Below are the code and all the weights of a small trained network. Each question names an input and a class and asks about switching units off, where a switched-off unit gives its printed mean instead of its output.

import numpy as np


def w(rows, s, z=0):
    codes = np.array(rows[::2]) - 128.0
    scale = np.full(codes.shape[1], s)
    scale[-1] = z or s
    return codes * scale


def norm(h):
    return h / np.sqrt((h * h).mean(-1, keepdims=True) + 1e-5)


def f(y):
    return y / 2 * (1 + np.tanh(0.7978845608 * (y + 0.044715 * y**3)))


def log_softmax(a):
    a = a - a.max(-1, keepdims=True)
    return a - np.log(np.exp(a).sum(-1, keepdims=True))


def net(x, mask):
    res = np.array(x, float).reshape(1, 3) / 4 @ E
    u = 0
    for l in range(4):
        y = f(norm(res) @ A[l][:, :-1].T + A[l][:, -1])
        res = res + np.where(mask[u : u + 7], y, B[l][:, -1]) @ B[l][:, :-1]
        u += 7
    return log_softmax(norm(res)[-1] @ U[:, :-1].T + U[:, -1])


A, B = {}, {}
E = w([
[126,62,140,159,206,24,131],'x0',
[73,209,254,97,84,123,120],'x1',
[17,127,113,158,74,126,119],'x2',
],0.007)
A[0] = w([
[190,128,250,111,178,79,130,193],'L0N0',
[162,185,123,186,110,119,103,2],'L0N1',
[240,152,174,144,133,121,133,231],'L0N2',
[111,197,180,129,94,155,122,192],'L0N3',
[114,124,128,122,132,141,132,88],'L0N4',
[20,176,231,147,84,122,129,196],'L0N5',
[93,102,140,152,171,45,128,166],'L0N6',
],0.014,0.0034)
B[0] = w([
[210,180,205,149,43,157,155,215],'L0N0',
[98,135,179,153,101,125,58,123],'L0N1',
[133,117,128,1,85,133,124,195],'L0N2',
[176,162,107,55,100,88,188,207],'L0N3',
[122,138,132,121,128,107,126,125],'L0N4',
[144,145,166,29,131,180,58,248],'L0N5',
[89,70,116,157,160,114,136,195],'L0N6',
],0.02,0.015)
A[1] = w([
[144,229,136,195,170,107,117,24],'L1N0',
[131,236,126,155,150,44,88,44],'L1N1',
[117,184,76,172,58,163,133,73],'L1N2',
[171,248,98,164,150,50,170,61],'L1N3',
[243,188,147,121,136,151,110,126],'L1N4',
[157,188,109,149,177,137,140,63],'L1N5',
[138,224,86,215,105,144,118,3],'L1N6',
],0.017,0.003)
B[1] = w([
[122,146,166,96,89,142,98,124],'L1N0',
[152,144,116,114,166,82,67,122],'L1N1',
[133,139,175,177,117,218,26,136],'L1N2',
[73,121,179,227,183,247,129,128],'L1N3',
[119,183,169,2,93,153,214,250],'L1N4',
[145,85,230,112,139,95,96,120],'L1N5',
[138,128,179,241,107,178,66,131],'L1N6',
],0.012,0.015)
A[2] = w([
[200,157,143,139,109,91,202,102],'L2N0',
[235,126,11,117,153,170,171,86],'L2N1',
[122,190,175,168,102,105,109,8],'L2N2',
[253,163,199,70,138,118,112,108],'L2N3',
[224,100,79,128,148,152,192,98],'L2N4',
[174,199,141,58,49,143,116,148],'L2N5',
[132,202,62,133,92,231,130,49],'L2N6',
],0.014,0.0015)
B[2] = w([
[120,131,156,127,45,46,85,161],'L2N0',
[93,97,145,64,167,207,85,150],'L2N1',
[175,56,89,105,166,184,158,129],'L2N2',
[174,115,129,127,75,186,235,234],'L2N3',
[115,178,165,69,117,89,51,150],'L2N4',
[153,164,60,82,108,135,251,253],'L2N5',
[188,95,214,168,69,152,169,157],'L2N6',
],0.015,0.023)
A[3] = w([
[150,174,92,147,124,110,162,5],'L3N0',
[111,143,124,251,198,44,198,44],'L3N1',
[221,135,149,101,223,52,166,51],'L3N2',
[106,191,116,161,135,117,72,71],'L3N3',
[124,187,24,133,130,51,114,100],'L3N4',
[85,199,77,86,92,96,97,66],'L3N5',
[114,159,120,148,153,130,128,71],'L3N6',
],0.013,0.0029)
B[3] = w([
[149,91,108,121,67,153,97,158],'L3N0',
[119,145,82,149,137,118,204,250],'L3N1',
[99,141,156,101,70,118,113,179],'L3N2',
[144,4,161,103,125,110,169,91],'L3N3',
[153,75,184,145,144,133,172,84],'L3N4',
[144,58,155,155,185,153,155,214],'L3N5',
[96,39,228,100,96,121,150,51],'L3N6',
],0.017,0.0019)
U = w([
[125,210,110,173,145,88,108,23],'0',
[124,188,124,178,153,92,100,3],'1',
[183,158,157,47,52,161,200,177],'2',
[126,113,167,172,78,21,98,61],'3',
[71,81,101,87,194,132,48,142],'4',
[70,75,71,246,170,57,187,161],'5',
[155,103,168,253,107,200,85,148],'6',
],0.014,0.0063)

Each question gives the input, the list of numbers given to net, and the class t.
The units are the neurons (one row each of A and B). Each row of codes is followed by its name. A weight is (code - 128) times the scale printed after its matrix; where a second scale follows, it is the last column's (A, B and U).
mask holds one flag per neuron, layer by layer. A switched-off neuron (its flag False) gives its mean, the last column of its row in B, instead of its output. The means were averaged over made-up inputs and are rounded, as every weight is.
A unit's drop is (log p(t) with every unit on - log p(t) with that unit switched off) / (log p(t) with every unit on - log p(t) with every unit switched off).
k most important neurons: the k neurons with the biggest drops, biggest first
k most important neurons of layer l: the k neurons of layer l with the biggest drops, biggest first
drop of u: that unit's drop, to one decimal
input [-7,-6,2], class 6: 4 most important neurons : [L0N5; L0N2; L0N0; L0N3]
input [0,-6,-2], class 4: 2 most important neurons : [L0N0; L0N5]
input [4,-8,2], class 4: 3 most important neurons : [L2N1; L2N5; L2N3]
input [5,1,6], class 4: 2 most important neurons : [L0N0; L0N6]
input [0,-3,5], class 5: 2 most important neurons of layer 2 : [L2N3; L2N5]
input [2,-2,0], class 5: 3 most important neurons : [L0N6; L0N5; L0N3]
input [7,-6,0], class 5: 4 most important neurons : [L0N6; L0N5; L0N3; L0N0]
input [0,-5,0], class 4: 4 most important neurons : [L0N0; L0N5; L1N4; L0N3]
input [-6,-6,1], class 6: 4 most important neurons : [L0N5; L0N2; L0N3; L0N0]
input [3,-2,3], class 5: most important neuron : [L0N5]
input [5,0,0], class 3: 2 most important neurons : [L0N5; L0N6]
input [6,-8,4], class 5: 2 most important neurons : [L0N5; L0N3]
input [3,-6,-3], class 4: 2 most important neurons : [L0N0; L0N5]
input [4,0,7], class 4: 2 most important neurons : [L0N0; L0N6]
input [0,-7,6], class 4: 4 most important neurons : [L0N0; L1N4; L2N3; L2N5]
input [2,-4,4], class 5: 3 most important neurons of layer 0 : [L0N5; L0N3; L0N0]
input [3,-1,8], class 4: 2 most important neurons of layer 0 : [L0N0; L0N3]
input [-4,-6,4], class 6: 3 most important neurons of layer 0 : [L0N5; L0N2; L0N0]
input [8,-6,-2], class 4: drop of L1N3 : 0.0
input [-1,-2,3], class 6: drop of L0N6 : 0.8
input [7,-3,6], class 5: drop of L0N5 : 0.2
input [6,-5,8], class 5: drop of L0N5 : 0.3
